Below are the code and all the weights of a small trained network. Each question names an input and a class and asks about switching units off, where a switched-off unit gives its printed mean instead of its output.

import numpy as np


def w(rows, s, z=0):
    codes = np.array(rows[::2]) - 128.0
    scale = np.full(codes.shape[1], s)
    scale[-1] = z or s
    return codes * scale


def f(y):
    return y / 2 * (1 + np.tanh(0.7978845608 * (y + 0.044715 * y**3)))


def log_softmax(a):
    a = a - a.max(-1, keepdims=True)
    return a - np.log(np.exp(a).sum(-1, keepdims=True))


def net(x, mask):
    res = np.array(x, float).reshape(1, 8) / 4 @ E
    y = f(res @ A[0][:, :-1].T + A[0][:, -1])
    res = res + np.where(mask, y, B[0][:, -1]) @ B[0][:, :-1]
    return log_softmax(res[-1] @ U[:, :-1].T + U[:, -1])


A, B = {}, {}
E = w([
[84,63,71,180,63,135,130,170,12],'x0',
[183,234,117,99,191,102,155,136,108],'x1',
[151,129,71,96,94,206,136,183,69],'x2',
[114,181,95,34,150,181,18,1,32],'x3',
[80,85,95,145,76,110,160,132,90],'x4',
[125,202,30,114,162,214,31,172,170],'x5',
[134,113,59,12,58,115,125,42,202],'x6',
[24,64,170,146,238,241,88,104,171],'x7',
],0.0083)
A[0] = w([
[140,111,145,136,128,178,154,183,201,34],'neuron 0',
[196,118,19,170,4,62,139,217,50,102],'neuron 1',
[83,150,73,14,124,166,72,8,227,166],'neuron 2',
[131,89,31,102,110,195,25,219,141,236],'neuron 3',
[175,195,132,142,176,120,79,154,124,52],'neuron 4',
[158,221,134,130,205,132,89,140,165,190],'neuron 5',
[153,91,120,198,175,77,189,202,230,62],'neuron 6',
[90,130,112,175,114,106,210,188,239,250],'neuron 7',
[84,135,96,196,159,124,120,190,60,221],'neuron 8',
[77,72,147,162,42,1,108,56,140,224],'neuron 9',
[7,139,74,196,175,227,64,158,28,154],'neuron 10',
[98,138,59,145,90,238,81,178,145,82],'neuron 11',
],0.0084,0.002)
B[0] = w([
[111,144,132,150,136,126,148,142,138,164],'neuron 0',
[70,111,110,59,58,147,149,28,94,254],'neuron 1',
[157,124,157,38,175,215,32,70,99,251],'neuron 2',
[91,102,161,162,76,89,148,136,160,213],'neuron 3',
[179,131,73,118,147,104,132,127,153,175],'neuron 4',
[170,159,93,116,158,93,134,130,104,203],'neuron 5',
[185,132,103,169,132,54,137,158,128,219],'neuron 6',
[153,94,146,177,145,83,138,173,124,218],'neuron 7',
[152,91,147,107,133,147,112,83,129,186],'neuron 8',
[66,77,142,178,81,100,191,137,114,216],'neuron 9',
[78,9,197,145,166,131,101,103,107,237],'neuron 10',
[100,105,162,177,120,89,156,147,143,193],'neuron 11',
],0.013,0.014)
U = w([
[64,139,137,155,133,183,97,195,196,11],'0',
[119,89,139,228,156,71,145,159,143,146],'1',
[213,251,88,91,212,135,91,147,152,92],'2',
[132,131,85,63,66,118,166,101,86,195],'3',
[129,96,153,61,178,203,80,78,124,130],'4',
],0.013)

Each question gives the input, the list of numbers given to net, and the class t.
The units are the neurons (one row each of A and B). Each row of codes is followed by its name. A weight is (code - 128) times the scale printed after its matrix; where a second scale follows, it is the last column's (A, B and U).
mask holds one flag per neuron, in row order. A switched-off neuron (its flag False) gives its mean, the last column of its row in B, instead of its output. The means were averaged over made-up inputs and are rounded, as every weight is.
A unit's drop is (log p(t) with every unit on - log p(t) with that unit switched off) / (log p(t) with every unit on - log p(t) with every unit switched off).
unit that matters most: the unit with the biggest drop
top k neurons: the k neurons with the biggest drops, biggest first
drop of u: that unit's drop, to one decimal
input [7,4,8,1,4,-8,7,8], class 4: top 2 neurons	(neuron 10; neuron 6)
input [-4,6,2,8,-5,6,-8,-1], class 2: top 3 neurons	(neuron 5; neuron 4; neuron 1)
input [4,-5,5,-2,-2,-2,2,6], class 1: top neuron	(neuron 2)
input [0,8,5,0,1,-3,1,3], class 2: top 3 neurons	(neuron 1; neuron 10; neuron 9)
input [-2,-5,1,-4,3,0,5,7], class 1: top 2 neurons	(neuron 1; neuron 7)
input [-6,2,0,-6,3,4,4,6], class 2: top 2 neurons	(neuron 2; neuron 10)
input [5,7,-5,-5,0,6,2,-3], class 3: top 2 neurons	(neuron 1; neuron 10)
input [8,-4,1,-1,4,3,-6,-3], class 3: top 4 neurons	(neuron 1; neuron 2; neuron 3; neuron 11)
input [-8,0,-1,8,-3,-4,2,-8], class 4: top 2 neurons	(neuron 2; neuron 6)
input [8,3,1,3,-8,-8,-8,-3], class 3: top 2 neurons	(neuron 2; neuron 1)
input [7,6,0,2,-7,4,-8,7], class 1: drop of neuron 11	1.0
input [8,-8,5,3,3,8,-3,-2], class 1: drop of neuron 10	1.6
input [-4,-6,3,1,3,6,-3,-2], class 1: drop of neuron 3	0.3
input [-6,-8,-1,0,-6,4,-6,5], class 1: unit that matters most	neuron 1
